Below are the code and all the weights of a small trained network. Each question names an input and a target symbol and asks about switching units off, where a switched-off unit gives its printed mean instead of its output.

import numpy as np


def w(rows, s, z=0):
    codes = np.array(rows[::2]) - 128.0
    scale = np.full(codes.shape[1], s)
    scale[-1] = z or s
    return codes * scale


def norm(h):
    return h / np.sqrt((h * h).mean(-1, keepdims=True) + 1e-5)


def f(y):
    return np.maximum(y, 0)


def softmax(a):
    e = np.exp(a - a.max(-1, keepdims=True))
    return e / e.sum(-1, keepdims=True)


def log_softmax(a):
    a = a - a.max(-1, keepdims=True)
    return a - np.log(np.exp(a).sum(-1, keepdims=True))


def net(x, mask):
    ids = ['αβδζηθμξτ'.index(c) for c in x.split()]
    T = len(ids)
    res = E[ids] + P[:T]
    q, k, v = (norm(res) @ M[0].T for M in (Q, K, V))
    z = softmax(np.where(np.tri(T) > 0, q @ k.T / 3**0.5, -1e9)) @ v
    res = res + np.where(mask[0], z, O[0][:, -1]) @ O[0][:, :-1]
    y = f(norm(res) @ A[0][:, :-1].T + A[0][:, -1])
    res = res + np.where(mask[1:9], y, B[0][:, -1]) @ B[0][:, :-1]
    return log_softmax(norm(res)[-1] @ U[:, :-1].T + U[:, -1])


Q, K, V, O, A, B = {}, {}, {}, {}, {}, {}
E = w([
[219,130,184,83,158,125,164],'α',
[129,50,181,102,168,83,208],'β',
[232,112,155,95,142,152,172],'δ',
[154,101,97,69,155,43,82],'ζ',
[249,114,119,101,124,156,174],'η',
[160,133,61,180,174,147,148],'θ',
[133,200,120,148,151,132,72],'μ',
[160,215,159,104,91,173,167],'ξ',
[147,121,192,123,105,191,82],'τ',
],0.018)
P = w([
[54,110,80,1,235,225,111],'0',
[78,121,90,61,217,189,104],'1',
[97,123,103,90,198,165,107],'2',
[113,134,113,114,191,149,107],'3',
[123,134,120,133,180,136,108],'4',
[131,138,123,154,171,125,104],'5',
[136,139,127,170,161,113,110],'6',
[142,139,132,186,150,100,112],'7',
[150,136,137,201,141,88,117],'8',
[154,135,143,216,131,74,121],'9',
[160,136,152,231,121,59,127],'10',
[167,136,159,247,116,42,134],'11',
],0.0093)
Q[0] = w([
[126,129,141,128,169,36,123],'H1',
[207,191,134,218,250,75,139],'H1',
[70,88,73,129,127,122,119],'H1',
],0.016)
K[0] = w([
[169,72,126,125,133,5,209],'H1',
[171,135,172,219,43,42,122],'H1',
[135,124,143,35,201,135,147],'H1',
],0.012)
V[0] = w([
[177,84,121,84,136,64,90],'H1',
[116,44,98,200,233,60,88],'H1',
[143,167,1,123,114,131,204],'H1',
],0.01)
O[0] = w([
[70,136,21,62,42,21,35,251],'H1',
[119,44,172,41,216,133,63,183],'H1',
[254,243,211,113,141,24,23,36],'H1',
],0.0089,0.0029)
A[0] = w([
[80,92,114,182,104,229,166,144],'N1',
[128,147,38,171,144,141,85,115],'N2',
[155,206,229,195,105,167,184,33],'N3',
[161,174,106,91,128,170,116,253],'N4',
[192,121,126,150,142,181,156,112],'N5',
[27,140,174,122,116,125,136,131],'N6',
[73,56,91,189,114,251,185,76],'N7',
[194,123,91,111,163,94,150,110],'N8',
],0.013,0.004)
B[0] = w([
[122,3,188,170,23,187,66,215],'N1',
[113,118,127,89,57,136,209,181],'N2',
[188,183,12,19,172,235,92,191],'N3',
[142,90,133,182,97,70,134,247],'N4',
[25,140,167,101,167,139,84,217],'N5',
[249,2,136,114,147,100,217,150],'N6',
[163,87,202,204,8,121,69,237],'N7',
[70,160,124,162,123,170,138,254],'N8',
],0.0099,0.008)
U = w([
[93,121,85,75,58,114,245,83],'α',
[197,26,80,118,184,123,212,149],'β',
[46,159,102,154,102,88,160,67],'δ',
[70,125,67,75,85,77,47,74],'ζ',
[146,187,113,143,59,49,122,116],'η',
[194,127,169,137,171,86,85,70],'θ',
[73,138,162,134,175,154,148,127],'μ',
[175,153,80,82,126,178,164,255],'ξ',
[129,81,136,138,47,164,94,129],'τ',
],0.012,0.0028)

Each question gives the input, a string of symbols that net reads in full, and the target symbol t.
The units are the heads (3 rows each of Q, K, V and O) and the neurons (one row each of A and B). Each row of codes is followed by its name. A weight is (code - 128) times the scale printed after its matrix; where a second scale follows, it is the last column's (O, A, B and U).
mask holds one flag per unit, heads first, then neurons. A switched-off unit (its flag False) gives its mean, the last column of its rows in O or B, instead of its output. The means were averaged over made-up inputs and are rounded, as every weight is.
A unit's drop is (log p(t) with every unit on - log p(t) with that unit switched off) / (log p(t) with every unit on - log p(t) with every unit switched off).
The circuit of an input: a set's keep is (log p(t) with only the set's units on - log p(t) with every unit switched off) / (log p(t) with every unit on - log p(t) with every unit switched off). Starting from all 9 units, units are removed one at a time, each time the one whose removal leaves the highest keep (on an exact tie, the one counted first), for as long as the keep stays at least 0.8.
units of the circuit, in order: the units of the circuit, biggest drop first
unit that matters most: the unit with the biggest drop
k most important neurons: the k neurons with the biggest drops, biggest first
drop when u is switched off: that unit's drop, to one decimal
input τ δ μ θ α η δ β α θ, target α: units of the circuit, in order -> (N2 H1 N1)
input δ α θ, target α: units of the circuit, in order -> (N2)
input ζ ζ η η ζ δ, target η: units of the circuit, in order -> (H1 N1 N3)
input α β β θ δ θ, target δ: 4 most important neurons -> (N8 N3 N2 N7)
input α β δ, target δ: 4 most important neurons -> (N8 N1 N7 N3)
input α μ η ζ δ α η η τ η μ μ, target μ: 3 most important neurons -> (N7 N1 N4)
input μ θ α μ α α, target α: 4 most important neurons -> (N7 N1 N5 N3)
input ξ ζ α ξ ζ μ, target ζ: units of the circuit, in order -> (H1 N1 N2 N8)
input μ η μ δ β θ, target β: 2 most important neurons -> (N5 N7)
input τ η α ζ μ η μ, target η: 2 most important neurons -> (N1 N2)
input β θ α ζ α τ β α η μ α α, target α: units of the circuit, in order -> (H1 N7 N1)
input α β μ ζ θ μ, target θ: 2 most important neurons -> (N8 N1)
input μ θ ζ μ β β η α, target η: 2 most important neurons -> (N1 N5)
input α δ ζ η θ δ, target θ: units of the circuit, in order -> (H1)
input θ α α α α ξ β η, target ξ: 2 most important neurons -> (N3 N7)
input θ ζ η ζ α μ, target α: 2 most important neurons -> (N2 N7)
input β θ ξ α μ α, target μ: 2 most important neurons -> (N7 N1)
input η α τ η ξ ζ δ, target ξ: units of the circuit, in order -> (H1 N3)
input α μ η θ, target η: 2 most important neurons -> (N2 N3)
input η α τ μ ξ μ α β η α ζ η, target η: units of the circuit, in order -> (H1 N1)
input ζ δ η μ δ τ η θ β δ, target θ: 2 most important neurons -> (N1 N7)
input α ζ α μ η δ α δ, target δ: unit that matters most -> N8
input α ζ ξ μ η μ β μ, target β: 4 most important neurons -> (N7 N5 N8 N1)
input ζ μ α ζ β ξ μ, target ξ: 2 most important neurons -> (N7 N1)
input ξ τ α η μ, target η: drop when N7 is switched off -> 0.1
input α τ ξ δ ξ η, target ξ: drop when N7 is switched off -> 0.0
input η ξ η τ α τ η μ ζ α ξ μ, target ξ: drop when H1 is switched off -> 0.8
input ζ μ μ ζ μ α ξ ξ β δ η, target η: units of the circuit, in order -> (H1)
input δ η η ζ ζ τ δ β ξ, target ξ: drop when N3 is switched off -> 0.8
